Below are the code and all the weights of a small trained network. Each question names an input and a class and asks about switching units off, where a switched-off unit gives its printed mean instead of its output.

import numpy as np


def w(rows, s, z=0):
    codes = np.array(rows[::2]) - 128.0
    scale = np.full(codes.shape[1], s)
    scale[-1] = z or s
    return codes * scale


def f(y):
    return np.maximum(y, 0)


def log_softmax(a):
    a = a - a.max(-1, keepdims=True)
    return a - np.log(np.exp(a).sum(-1, keepdims=True))


def net(x, mask):
    res = np.array(x, float).reshape(1, 6) / 4 @ E
    y = f(res @ A[0][:, :-1].T + A[0][:, -1])
    res = res + np.where(mask, y, B[0][:, -1]) @ B[0][:, :-1]
    return log_softmax(res[-1] @ U[:, :-1].T + U[:, -1])


A, B = {}, {}
E = w([
[114,156,128,129,114,115,93,125,120,112,152,122],'x0',
[127,128,152,107,118,116,132,131,100,94,88,152],'x1',
[154,104,3,207,117,180,114,94,21,101,140,96],'x2',
[151,95,127,134,146,152,155,158,145,135,114,131],'x3',
[115,114,130,138,57,223,96,25,216,49,106,127],'x4',
[97,77,22,104,199,51,88,139,213,72,75,137],'x5',
],0.012)
A[0] = w([
[110,133,134,142,105,73,159,158,114,146,149,85,124],'n1',
[116,152,238,89,132,79,150,128,227,153,143,115,6],'n2',
[111,114,133,126,69,180,119,108,182,101,86,109,152],'n3',
[143,146,102,113,203,51,164,178,28,184,156,144,193],'n4',
[165,141,173,128,87,157,123,120,95,154,138,82,62],'n5',
[151,117,19,163,136,167,120,137,34,77,147,92,61],'n6',
[161,162,188,125,82,204,132,133,72,183,145,108,79],'n7',
[119,161,118,91,167,138,126,93,120,167,138,121,185],'n8',
[152,123,44,142,110,181,152,84,43,126,104,124,4],'n9',
[122,117,1,110,178,61,99,114,188,83,63,134,53],'n10',
[144,136,183,149,96,197,167,100,82,155,170,155,96],'n11',
[136,139,117,125,94,239,128,33,196,59,131,145,144],'n12',
],0.013,0.0028)
B[0] = w([
[172,101,130,117,110,169,149,113,108,128,74,99,164],'n1',
[130,163,171,109,153,178,130,50,151,194,130,209,215],'n2',
[141,121,131,171,112,137,113,132,67,188,106,91,196],'n3',
[154,125,92,164,74,102,25,161,81,155,70,67,244],'n4',
[107,114,132,119,161,98,155,145,122,81,152,127,186],'n5',
[143,136,191,78,151,143,148,104,159,203,99,207,246],'n6',
[95,115,76,123,131,122,173,146,172,32,156,105,223],'n7',
[144,62,127,142,127,130,171,153,108,146,108,144,145],'n8',
[111,168,187,124,143,172,129,57,185,182,147,161,225],'n9',
[87,126,113,138,125,126,204,146,135,8,218,101,222],'n10',
[96,112,95,142,144,100,154,142,136,49,186,118,216],'n11',
[178,114,90,131,105,80,54,200,75,169,59,83,253],'n12',
],0.012,0.024)
U = w([
[219,120,88,150,76,72,56,186,35,171,33,24,253],'0',
[68,122,88,112,144,89,211,159,132,2,191,88,75],'1',
[146,192,182,50,156,165,138,80,156,211,101,248,67],'2',
],0.0081,0.0026)

Each question gives the input, the list of numbers given to net, and the class t.
The units are the neurons (one row each of A and B). Each row of codes is followed by its name. A weight is (code - 128) times the scale printed after its matrix; where a second scale follows, it is the last column's (A, B and U).
mask holds one flag per neuron, in row order. A switched-off neuron (its flag False) gives its mean, the last column of its row in B, instead of its output. The means were averaged over made-up inputs and are rounded, as every weight is.
A unit's drop is (log p(t) with every unit on - log p(t) with that unit switched off) / (log p(t) with every unit on - log p(t) with every unit switched off).
The circuit of an input: a set's keep is (log p(t) with only the set's units on - log p(t) with every unit switched off) / (log p(t) with every unit on - log p(t) with every unit switched off). Starting from all 12 units, units are removed one at a time, each time the one whose removal leaves the highest keep (on an exact tie, the one counted first), for as long as the keep stays at least 0.8.
circuit, biggest first: the units of the circuit, biggest drop first
most important unit: the unit with the biggest drop
k most important neurons: the k neurons with the biggest drops, biggest first
drop of u: that unit's drop, to one decimal
input [6,0,4,1,3,-2], class 2: 2 most important neurons -> [n4, n6]
input [-8,-4,-5,4,-5,8], class 1: circuit, biggest first -> [n10]
input [5,-2,0,4,-5,-7], class 1: 3 most important neurons -> [n7, n12, n11]
input [3,-6,4,4,4,6], class 1: 2 most important neurons -> [n10, n4]
input [-5,-2,8,-4,6,7], class 2: 2 most important neurons -> [n6, n9]
input [-7,-8,-6,3,6,3], class 0: 2 most important neurons -> [n12, n6]
input [-3,-2,4,3,3,2], class 2: 2 most important neurons -> [n4, n6]
input [6,-7,-6,6,2,-6], class 1: 2 most important neurons -> [n7, n6]
input [2,7,-7,4,-4,-8], class 1: 2 most important neurons -> [n7, n11]
input [-5,2,-3,6,-1,4], class 1: 2 most important neurons -> [n6, n10]
input [5,3,-2,-4,6,-5], class 0: 2 most important neurons -> [n12, n10]
input [0,6,-3,-6,8,-7], class 0: drop of n3 -> 0.3
input [8,6,8,-2,-6,8], class 1: drop of n12 -> 0.4
input [4,3,5,-1,3,-3], class 2: most important unit -> n4
input [0,8,5,-5,2,3], class 2: drop of n6 -> 0.2
